Here is a tiny trained network, its code and every weight. The questions are about switching its units off for an input and a target symbol, where a switched-off unit gives its printed mean instead of its output.

import numpy as np


def w(rows, s, z=0):
    codes = np.array(rows[::2]) - 128.0
    scale = np.full(codes.shape[1], s)
    scale[-1] = z or s
    return codes * scale


def f(y):
    return y / 2 * (1 + np.tanh(0.7978845608 * (y + 0.044715 * y**3)))


def softmax(a):
    e = np.exp(a - a.max(-1, keepdims=True))
    return e / e.sum(-1, keepdims=True)


def log_softmax(a):
    a = a - a.max(-1, keepdims=True)
    return a - np.log(np.exp(a).sum(-1, keepdims=True))


def net(x, mask):
    ids = ['αβεμξπτψω'.index(c) for c in x.split()]
    T = len(ids)
    res = E[ids] + P[:T]
    u = 0
    for l in range(3):
        r = res
        for j in range(2):
            rows = slice(3 * j, 3 * j + 3)
            q, k, v = (r @ M[l][rows].T for M in (Q, K, V))
            z = softmax(np.where(np.tri(T) > 0, q @ k.T / 3**0.5, -1e9)) @ v
            o = O[l][rows]
            res = res + np.where(mask[u + j], z, o[:, -1]) @ o[:, :-1]
        u += 2
        y = f(res @ A[l][:, :-1].T + A[l][:, -1])
        res = res + np.where(mask[u : u + 4], y, B[l][:, -1]) @ B[l][:, :-1]
        u += 4
    return log_softmax(res[-1] @ U[:, :-1].T + U[:, -1])


Q, K, V, O, A, B = {}, {}, {}, {}, {}, {}
E = w([
[101,131,78,13],'α',
[169,172,94,148],'β',
[237,179,80,160],'ε',
[205,236,255,137],'μ',
[82,147,117,13],'ξ',
[159,180,125,174],'π',
[64,138,161,201],'τ',
[81,73,204,20],'ψ',
[133,54,43,185],'ω',
],0.0094)
P = w([
[131,200,76,75],'0',
[133,211,107,128],'1',
[127,181,127,155],'2',
[114,108,173,196],'3',
[123,79,184,221],'4',
[139,54,192,253],'5',
],0.0043)
Q[0] = w([
[105,113,153,113],'0.h0',
[140,130,106,154],'0.h0',
[122,145,125,140],'0.h0',
[203,249,179,193],'0.h1',
[165,216,143,143],'0.h1',
[85,117,82,199],'0.h1',
],0.011)
K[0] = w([
[112,137,115,165],'0.h0',
[146,145,114,88],'0.h0',
[128,139,140,123],'0.h0',
[91,74,242,151],'0.h1',
[89,96,255,114],'0.h1',
[80,24,77,173],'0.h1',
],0.0088)
V[0] = w([
[136,144,119,112],'0.h0',
[158,93,139,56],'0.h0',
[135,143,131,119],'0.h0',
[133,147,3,172],'0.h1',
[64,111,130,153],'0.h1',
[140,82,86,93],'0.h1',
],0.0076)
O[0] = w([
[146,130,116,148,169],'0.h0',
[117,154,53,145,18],'0.h0',
[160,122,121,141,162],'0.h0',
[144,2,133,132,235],'0.h1',
[63,122,144,172,104],'0.h1',
[119,104,56,106,7],'0.h1',
],0.0058,0.0012)
A[0] = w([
[142,85,149,255,254],'0.n0',
[174,210,191,164,171],'0.n1',
[151,113,116,27,196],'0.n2',
[82,78,179,37,203],'0.n3',
],0.0084,0.0054)
B[0] = w([
[122,118,120,231,254],'0.n0',
[144,203,192,158,193],'0.n1',
[142,136,82,2,161],'0.n2',
[67,94,159,26,165],'0.n3',
],0.0086,0.0074)
Q[1] = w([
[144,178,127,64],'1.h0',
[120,139,103,4],'1.h0',
[181,165,126,139],'1.h0',
[135,130,103,126],'1.h1',
[144,160,128,166],'1.h1',
[137,165,147,167],'1.h1',
],0.015)
K[1] = w([
[79,177,158,2],'1.h0',
[151,170,163,45],'1.h0',
[15,120,159,150],'1.h0',
[120,139,112,146],'1.h1',
[102,8,163,150],'1.h1',
[118,37,172,134],'1.h1',
],0.0073)
V[1] = w([
[254,110,91,72],'1.h0',
[46,120,168,120],'1.h0',
[189,88,33,125],'1.h0',
[126,114,211,101],'1.h1',
[142,122,126,160],'1.h1',
[108,129,71,176],'1.h1',
],0.0086)
O[1] = w([
[154,94,237,62,3],'1.h0',
[63,147,3,86,169],'1.h0',
[174,35,196,149,75],'1.h0',
[32,181,136,86,114],'1.h1',
[155,131,78,121,155],'1.h1',
[210,83,59,192,163],'1.h1',
],0.006,0.0044)
A[1] = w([
[113,152,2,127,255],'1.n0',
[119,178,199,163,5],'1.n1',
[122,156,12,134,188],'1.n2',
[116,130,163,163,174],'1.n3',
],0.0085,0.00091)
B[1] = w([
[63,186,244,132,254],'1.n0',
[249,223,2,50,185],'1.n1',
[71,172,225,151,249],'1.n2',
[207,123,109,122,170],'1.n3',
],0.0057,0.0074)
Q[2] = w([
[166,179,152,201],'2.h0',
[136,112,110,85],'2.h0',
[70,100,105,41],'2.h0',
[66,187,186,62],'2.h1',
[22,127,124,34],'2.h1',
[201,255,221,236],'2.h1',
],0.0043)
K[2] = w([
[125,205,112,116],'2.h0',
[109,83,139,131],'2.h0',
[111,48,137,159],'2.h0',
[1,110,215,42],'2.h1',
[143,159,137,2],'2.h1',
[52,95,175,158],'2.h1',
],0.0067)
V[2] = w([
[212,136,57,148],'2.h0',
[129,96,179,111],'2.h0',
[125,92,152,122],'2.h0',
[153,137,122,182],'2.h1',
[91,55,41,74],'2.h1',
[118,1,65,72],'2.h1',
],0.0056)
O[2] = w([
[164,176,131,62,126],'2.h0',
[82,100,177,138,91],'2.h0',
[116,120,178,151,73],'2.h0',
[168,84,173,173,133],'2.h1',
[38,144,1,182,46],'2.h1',
[57,86,8,153,3],'2.h1',
],0.0041,0.0061)
A[2] = w([
[146,106,192,149,225],'2.n0',
[141,145,155,145,8],'2.n1',
[2,132,134,138,34],'2.n2',
[115,200,143,148,149],'2.n3',
],0.0074,0.0017)
B[2] = w([
[139,13,254,70,203],'2.n0',
[118,159,146,91,173],'2.n1',
[244,58,97,69,211],'2.n2',
[28,175,86,129,254],'2.n3',
],0.0046,0.0094)
U = w([
[78,104,103,22,218],'α',
[115,80,117,77,206],'β',
[202,76,211,74,1],'ε',
[196,198,70,103,17],'μ',
[156,118,124,119,49],'ξ',
[177,127,121,125,124],'π',
[42,145,232,153,107],'τ',
[58,173,2,199,101],'ψ',
[148,58,38,245,248],'ω',
],0.0048,0.0049)

Each question gives the input, a string of symbols that net reads in full, and the target symbol t.
The units are the heads (3 rows each of Q, K, V and O) and the neurons (one row each of A and B). Each row of codes is followed by its name. A weight is (code - 128) times the scale printed after its matrix; where a second scale follows, it is the last column's (O, A, B and U).
mask holds one flag per unit, layer by layer, with each layer's heads first. A switched-off unit (its flag False) gives its mean, the last column of its rows in O or B, instead of its output. The means were averaged over made-up inputs and are rounded, as every weight is.
A unit's drop is (log p(t) with every unit on - log p(t) with that unit switched off) / (log p(t) with every unit on - log p(t) with every unit switched off).
The circuit of an input: a set's keep is (log p(t) with only the set's units on - log p(t) with every unit switched off) / (log p(t) with every unit on - log p(t) with every unit switched off). Starting from the 12 units with the biggest drops (on a tie, the unit counted first), units are removed one at a time, each time the one whose removal leaves the highest keep (on an exact tie, the one counted first), for as long as the keep stays at least 0.8.
units of the circuit, in order: the units of the circuit, biggest drop first
most important unit: the unit with the biggest drop
k most important neurons: the k neurons with the biggest drops, biggest first
k most important neurons of layer l: the k neurons of layer l with the biggest drops, biggest first
heads that matter: for each layer, one digit per head in row order, 1 if its drop is at least 0.15 and else 0, layers parted by /
drop of u: that unit's drop, to one decimal
input μ ε ε, target μ: most important unit : 1.n1
input τ τ ω ω ξ, target α: units of the circuit, in order : [0.n3, 0.n0, 1.h0, 0.n2]
input μ τ α ε ω μ, target μ: units of the circuit, in order : [1.n1, 0.n1, 0.h1]
input μ ω β, target ω: heads that matter : 00 / 11 / 01
input ε α β, target ε: heads that matter : 01 / 10 / 00
input τ μ ε ω ε, target ω: 2 most important neurons : [0.n0, 1.n0]
input α α ε, target ε: units of the circuit, in order : [1.h0, 0.n2, 2.h1, 0.n3]
input ξ π ψ ε, target ψ: heads that matter : 01 / 01 / 01
input ω τ τ ψ τ β, target ψ: heads that matter : 01 / 11 / 01
input α τ π, target τ: heads that matter : 00 / 10 / 01
input π ξ ω μ τ, target ω: 2 most important neurons : [0.n1, 0.n3]
input α μ β, target μ: 2 most important neurons : [1.n1, 0.n1]
input π τ ξ π, target τ: heads that matter : 01 / 10 / 01
input ε μ ε ω, target ω: most important unit : 0.n0
input ε ε ε, target ε: heads that matter : 01 / 10 / 00
input π α μ ξ, target α: heads that matter : 00 / 01 / 01
input ω ω τ τ, target ω: heads that matter : 01 / 00 / 00
input ψ τ π ω ε ε, target ω: heads that matter : 00 / 10 / 00
input α τ ω β π, target ω: 3 most important neurons : [1.n0, 0.n0, 1.n2]
input ξ α τ ε, target τ: 2 most important neurons of layer 0 : [0.n2, 0.n0]
input ψ μ β, target ψ: most important unit : 2.h1
input ω β π, target ω: 3 most important neurons of layer 1 : [1.n0, 1.n2, 1.n1]
input α β μ μ ε, target μ: heads that matter : 01 / 00 / 10
input π τ α ε ψ ε, target ψ: 2 most important neurons of layer 0 : [0.n3, 0.n1]
input β π ψ, target α: 3 most important neurons of layer 0 : [0.n3, 0.n0, 0.n2]
input τ β β ε τ β, target τ: 2 most important neurons of layer 0 : [0.n0, 0.n2]
input τ τ τ, target τ: most important unit : 1.h0
input τ ψ μ ξ α, target α: drop of 0.n3 : 0.2
input τ τ ψ π, target ψ: drop of 1.n1 : 0.2
